B:
0: [ 13 -32  16   5  32 -31  10 -10  40 -30 -17  11 -16 -35 -14   4  28 -13
  -4   6  19 -54   3  30  12   2  23   9  18 -20  46  11 -19]
1: [ -21    5  -15  -17    8   12    6    2   23  -38   23  -87   45   12
   15  -15  -97    6  -12   -4  -35  -23  -33   29    3   13  -14  -16
 -102   26   13   21    2]
2: [ -5   8 -16  14  15  22  15  -7 -42 -19   2   1  -5   6 -17   9 -29 -16
 -30  -3   0  28 -10 -17 -12 -24   2 -42 -10 -25  23  11   7]
3: [-33 -21 -15  -4 -10  -4 -20   2  52   2 -27  47   8 -41 -30 -16  24  10
 -13   5   7 -18  38   0   7  35   7 -14  32 -41  41  55 -16]
4: [-19  32 -59  14 -28  21  17  -2 -23 -54  23   2   5 -25 -28   1  22  11
  -6  -5   5 -55  44 -57  -1 -16 -27  -6  33  41  40  -9   0]
5: [ 17 -33  -5   3  17 -42  -2  -4  35 -10 -21 -15  19  14 -27  -2  23  -9
  10 -14 -18 -40 -31  31  -9  43 -13 -18 -28 -43 -30 -46  -1]
6: [  8   6  17   2  53 -17   9  13 -68  27  22   2  -5  25   3   8  -9  23
   2  31  15  13 -33  10 -29 -26  15  26  -8  19  24   1  25]
7: [ 18  29 -59  13  10  23  15   0 -21 -20  15 -63  50   4 -23  -6 -47  -1
 -13  -8 -17 -61 -27 -36  21   2 -20 -24 -29  -6   0   9  13]
8: [-12  60 -41   5 -29  20  12   3 -13 -34  37 -82  33  16 -29 -15 -29  24
  10   2 -19 -27  25 -46   1 -41  -8   4 -25  50  -4 -52  15]
9: [-37  -9 -87  11   9 -21   7  -4 -36 -61  20 -51  21  -3  23 -27 -67  12
 -19  21  -8 -70 -40 -21 -26  23 -14 -17 -49  27  71  30   6]
10: [  1  11 -14  28 -12  35  21 -14  -8 -55  -2  42 -25 -35 -55  -9  35  -1
 -11 -13  19 -16  83 -50   0 -21 -11  -9  46  15  55  -2 -15]
11: [ 29  40 -24 -11  31  39  23  16 -69  -9  36 -91  43  28  12   6 -70   8
  14   9 -21 -20 -33 -52  -4 -37 -20 -15 -79  35 -44 -19  34]
12: [ -5   5 -27   8  -2  29   8 -13  16 -52 -14  38   1 -22  -6   2  29 -21
   1 -18 -16 -15  38   2   5   5 -31 -10 -14  10  40  22 -25]
13: [-18 -23 -22  -2 -12   1   4  -6  74  -6 -27  26  -2 -57 -10  -2  26 -18
  -8 -11   2 -63  35   5  25  40   0  -4  10 -32  47  32 -37]
14: [ 25   8 -14   2 -20 -22 -11   9 -20 -18   8 -62   3  48  59  -8 -42   4
  12   5  -8  13 -66  -5 -11  -2 -18 -11 -31  55 -28   1  -5]
15: [  1   1   1  18  30 -32   4  -3 -11 -15  10  13   7 -10 -76  -8  10  22
  -9  15   2 -22  23 -13 -10 -11  16  13  31  -4  59 -44  -2]
16: [-12  -3 -39  -3  24  38 -14  -3 -12 -26   1   3  -5  -2  12 -32 -18   2
  10  -4  -6   2  52 -16   8  21   2   8 -33  12  14   7  20]
17: [  4 -19  14  -8  12 -11   8  -1  64   7 -23   3   8 -27  -1  -3   3 -15
   8  -3 -17 -26  10  34  15  40   9   8 -11 -20   2  23 -24]
18: [-36  26 -54  28 -27  -8  -3   0  -3 -12   6   6   3   9 -25 -24  -9  25
 -16   5 -23   6  15 -27  -8 -11  10 -11  18  -6  39 -43 -10]
19: [ 26 -33  -2  -8 -11 -40 -18  -1 -42 -16   0 -16 -26  20  41   5  -3  -3
  15   7  18  10 -63   3 -29  -5   3   9  -7  20 -36 -28   7]
20: [-10  12 -38  20 -18   1 -13 -10 -13 -16 -12  11  19   5 -14  -8   6   6
 -16 -16  -1 -26 -21 -28  -4  16 -27 -24  32  -9   4   6 -15]
21: [ 10 -24   3   3  52  57 -11   3  -2 -46   3 -36  13 -46 -48 -32 -62  -4
  -3   4  -3   5  67 -29  18  17   2   2 -55 -15  26  20  11]
22: [ 11  10 -11   1 -12   6   7  -4  21 -62  -4  33 -26  -5  -8  -5  51  -9
   2 -11   9 -38  30   1   6 -21  -8  -1  17  31  53  15 -13]

[ -2  11   4   2  22  -4  28  -2 -50   3  -9 -16  -5  24  -9  28  10  -7
 -28  18   2 -16  -8  10   2  -5 -10] | 5
[ -6 -48  -7  -2   6   5  14  -8 -28 -14 -10  33 -16 -19   0  -8  -5   1
 -22 -16 -15   1 -18  -2 -13 -14 -17] | 13
[  3  16  -8  31  23   2  38  10  15   1   0 -27   7  -9  11   6  -1   2
  11  -3   6  -5 -19 -10  14  -5   6] | 19
[ -1 -10  -1  -8 -13   4  31   2 -20  -1  -2  31 -11   7   0  -7  -4   0
 -18  11   1  -3  14 -30 -15  -2 -30] | 17
[ -2 -35  -9  -3  17   0   8 -15  12  -7   1  26 -16  -5 -31 -19  -9  -5
 -26 -24 -13  11 -11   5  -3 -28  -3] | 3
[ -4 -44  -8  -6  -2   1 -24  -2   3  12   2 -10  26  -2   7  -5   1   2
  29 -16  15 -13 -24  31   8   7   6] | 4
[  2   7   7 -21   7 -28 -61   0 -29   2   1 -51  31  25  16  17  11   1
  44   5 -11   1  -4 -15   6  12  -1] | 11
[ -3  -6 -30 -48  32  12 -18  -7  23   0  -2  -3   1  18  -7  30   6   9
  -1 -27  -3  -2 -24  33   9   6 -13] | 18
[ -3 -14 -10  -3  33   2 -60  15 -35  -3  -9  48   0 -11  -1 -19  -2   0
  25 -36 -15   1 -18 -13   6 -10  -1] | 21
[ -4  -5  -6   0  10  -9  44   6  -5   1 -11  24  22 -24  -3 -15 -10   1
 -17 -16   3   1 -20 -17  -9  12 -26] | 0
[ -3  37   8 -14   2 -10 -15   3  31   3 -14 -26  10   0 -10  -4   2   3
   3   5 -11  -5 -20 -13 -19  22  -7] | 6
[ -1 -62 -18 -50  93 -14 -12 -20   5  16 -22 -55  27 -28 -27  12   4   5
  24 -22  -5 -13 -44  -8   0   0 -24] | 9
[ -8 -27 -17  11   4  18 -18   3  11  11   2  34  19 -18   4 -31  -3  -5
  15 -36  10  -9  -7  44  -2  -1   9] | 10
[ -6   7 -12 -14  20   5 -28  10   3   6 -17 -18   5  14 -15  -7   6   2
 -34 -24   9 -11 -50  16 -12   9   3] | 15
[  4 -28  14 -42  13 -18 -20 -15 -42  10  -3 -46  23  -2  -3  26   6  11
  32 -14   1   7 -18   4  -3  -7  -7] | 7
[ -2 -25   1  26  17 -17  11  23   2  10   0   6   5 -19  23  -4  -8   2
  -4  -4  17  -6 -13  38   0   1  -2] | 22
[  2   3   5  -7  34  -1  17   0   3   5   7 -57  -8   5  27  21   8   0
  14   6  23   4   4  -3 -11   1   8] | 14
[  0 -31  17 -38  53  -7 -24  14 -41   4 -14 -29  11  14   1  20  -2   8
   8  24   2 -12  33 -31   8   0 -14] | 1
[  1 -21  19 -12   4  13  -7  -3  -9  -7  12 -30 -20  -6  -8   8 -18  -3
  17 -23   3  -4  -6  23  14  -8  -9] | 20
[  4   4 -22 -12  12 -14 -17 -14  -2   0 -15 -21  23 -17   5 -21 -15   2
  17  -8  10  -3  19  16  -6  -5  11] | 2
[ -1 -17  -5 -34   2 -10 -47  13  -6   1  10 -30  28  32  11  27  18  -1
  20  -8  17  -9  -7   9   2   9  10] | 8
[ -4 -30   3   4   6   1 -13  19 -31   2   3  -1 -14  -9  11 -18  -6  -2
   2  14   5 -14  13  31   8  -3 -19] | 12
[ -4 -14 -14   9  12  -2 -25   8   5  -9 -15  36 -21 -10 -13  16   7   3
  31 -13 -14   2 -26  -1  -5  -4 -10] | 16
